Below are the code and all the weights of a small trained network. Each question names an input and a class and asks about switching units off, where a switched-off unit gives its printed mean instead of its output.

import numpy as np


def w(rows, s, z=0):
    codes = np.array(rows[::2]) - 128.0
    scale = np.full(codes.shape[1], s)
    scale[-1] = z or s
    return codes * scale


def f(y):
    return y / 2 * (1 + np.tanh(0.7978845608 * (y + 0.044715 * y**3)))


def log_softmax(a):
    a = a - a.max(-1, keepdims=True)
    return a - np.log(np.exp(a).sum(-1, keepdims=True))


def net(x, mask):
    res = np.array(x, float).reshape(1, 4) / 4 @ E
    y = f(res @ A[0][:, :-1].T + A[0][:, -1])
    res = res + np.where(mask, y, B[0][:, -1]) @ B[0][:, :-1]
    return log_softmax(res[-1] @ U[:, :-1].T + U[:, -1])


A, B = {}, {}
E = w([
[66,218,211,173,106,79,40,63],'x0',
[73,100,216,184,217,215,146,174],'x1',
[211,142,193,41,104,196,25,203],'x2',
[77,1,152,79,140,76,57,90],'x3',
],0.007)
A[0] = w([
[52,135,102,226,122,65,186,47,29],'neuron 1',
[176,220,130,155,127,169,177,124,121],'neuron 2',
[172,164,177,88,76,177,48,170,73],'neuron 3',
[101,36,157,101,109,91,98,113,117],'neuron 4',
[126,22,113,77,151,113,112,133,166],'neuron 5',
[165,140,166,66,122,139,82,188,42],'neuron 6',
[105,45,165,113,136,85,96,89,106],'neuron 7',
[136,254,173,159,137,118,126,113,137],'neuron 8',
[80,156,208,156,94,101,5,52,125],'neuron 9',
[75,141,219,195,194,172,101,133,26],'neuron 10',
[187,183,100,144,102,180,202,158,123],'neuron 11',
[106,202,216,171,89,77,59,71,70],'neuron 12',
[184,131,46,86,39,81,135,114,79],'neuron 13',
[149,185,191,78,111,150,41,147,50],'neuron 14',
[159,48,54,122,156,136,214,142,3],'neuron 15',
[147,203,67,98,52,33,69,78,74],'neuron 16',
[131,225,105,171,135,148,180,143,69],'neuron 17',
[89,116,187,176,196,209,138,184,58],'neuron 18',
[95,53,142,99,146,112,83,70,62],'neuron 19',
[181,166,99,48,59,80,116,94,74],'neuron 20',
[185,69,93,36,133,172,144,219,72],'neuron 21',
[93,52,158,100,140,85,95,95,88],'neuron 22',
],0.0073,0.0039)
B[0] = w([
[37,217,76,115,209,34,110,96,226],'neuron 1',
[152,177,72,64,68,175,65,194,192],'neuron 2',
[52,207,70,102,175,44,117,105,212],'neuron 3',
[168,177,68,84,87,175,101,180,195],'neuron 4',
[192,164,89,117,77,178,158,167,218],'neuron 5',
[34,190,43,161,201,33,135,81,178],'neuron 6',
[143,199,72,63,80,165,62,201,191],'neuron 7',
[203,125,64,121,49,188,137,157,202],'neuron 8',
[213,109,90,206,74,169,204,91,253],'neuron 9',
[119,44,170,187,175,163,55,157,206],'neuron 10',
[179,126,67,100,84,183,114,173,201],'neuron 11',
[217,52,101,227,94,145,182,65,222],'neuron 12',
[117,68,206,146,206,187,45,181,211],'neuron 13',
[40,178,49,176,179,40,153,79,197],'neuron 14',
[117,110,62,255,150,98,150,56,193],'neuron 15',
[107,40,222,159,204,175,41,153,224],'neuron 16',
[110,189,49,87,102,153,65,202,181],'neuron 17',
[102,69,188,139,191,169,37,178,220],'neuron 18',
[121,171,47,88,72,164,71,206,178],'neuron 19',
[102,80,201,146,182,150,63,168,198],'neuron 20',
[125,98,46,254,126,84,203,41,225],'neuron 21',
[132,182,61,63,69,155,59,197,186],'neuron 22',
],0.008,0.0063)
U = w([
[196,220,67,45,15,201,87,224,86],'0',
[212,56,64,222,83,146,182,51,137],'1',
[4,228,76,116,220,18,107,64,95],'2',
[104,11,225,136,222,206,39,196,36],'3',
[218,122,160,99,76,175,173,100,238],'4',
[109,169,229,1,66,85,185,76,1],'5',
[101,180,249,20,49,65,191,105,1],'6',
],0.0093,0.0088)

Each question gives the input, the list of numbers given to net, and the class t.
The units are the neurons (one row each of A and B). Each row of codes is followed by its name. A weight is (code - 128) times the scale printed after its matrix; where a second scale follows, it is the last column's (A, B and U).
mask holds one flag per neuron, in row order. A switched-off neuron (its flag False) gives its mean, the last column of its row in B, instead of its output. The means were averaged over made-up inputs and are rounded, as every weight is.
A unit's drop is (log p(t) with every unit on - log p(t) with that unit switched off) / (log p(t) with every unit on - log p(t) with every unit switched off).
The circuit of an input: a set's keep is (log p(t) with only the set's units on - log p(t) with every unit switched off) / (log p(t) with every unit on - log p(t) with every unit switched off). Starting from the 12 units with the biggest drops (on a tie, the unit counted first), units are removed one at a time, each time the one whose removal leaves the highest keep (on an exact tie, the one counted first), for as long as the keep stays at least 0.8.
units of the circuit, in order: the units of the circuit, biggest drop first
unit that matters most: the unit with the biggest drop
k most important neurons: the k neurons with the biggest drops, biggest first
drop of u: that unit's drop, to one decimal
input [5,2,-3,-5], class 0: units of the circuit, in order -> (neuron 8)
input [-5,-5,3,-3], class 1: 2 most important neurons -> (neuron 21; neuron 18)
input [7,4,-4,5], class 1: 2 most important neurons -> (neuron 12; neuron 9)
input [-3,-3,2,0], class 4: 2 most important neurons -> (neuron 18; neuron 12)
input [-5,7,-4,7], class 0: units of the circuit, in order -> (neuron 5; neuron 7)
input [8,4,-5,7], class 1: 2 most important neurons -> (neuron 12; neuron 9)
input [6,6,-3,-6], class 0: 4 most important neurons -> (neuron 8; neuron 17; neuron 2; neuron 16)
input [6,-3,-2,6], class 0: 2 most important neurons -> (neuron 7; neuron 22)
input [6,2,-3,6], class 0: 3 most important neurons -> (neuron 7; neuron 22; neuron 19)
input [-5,0,-7,2], class 2: 3 most important neurons -> (neuron 1; neuron 9; neuron 12)
input [-7,-5,-8,-7], class 2: 2 most important neurons -> (neuron 1; neuron 15)
input [6,6,0,-2], class 1: 3 most important neurons -> (neuron 9; neuron 12; neuron 16)
input [-2,-7,7,-4], class 2: 2 most important neurons -> (neuron 3; neuron 6)
input [7,-4,4,-4], class 1: unit that matters most -> neuron 12
input [2,-4,-2,0], class 3: 2 most important neurons -> (neuron 16; neuron 21)
input [-3,-8,-3,7], class 3: drop of neuron 20 -> 0.4
input [-3,0,-3,-2], class 4: drop of neuron 14 -> 0.4
input [-8,-3,2,-7], class 1: drop of neuron 4 -> 0.2
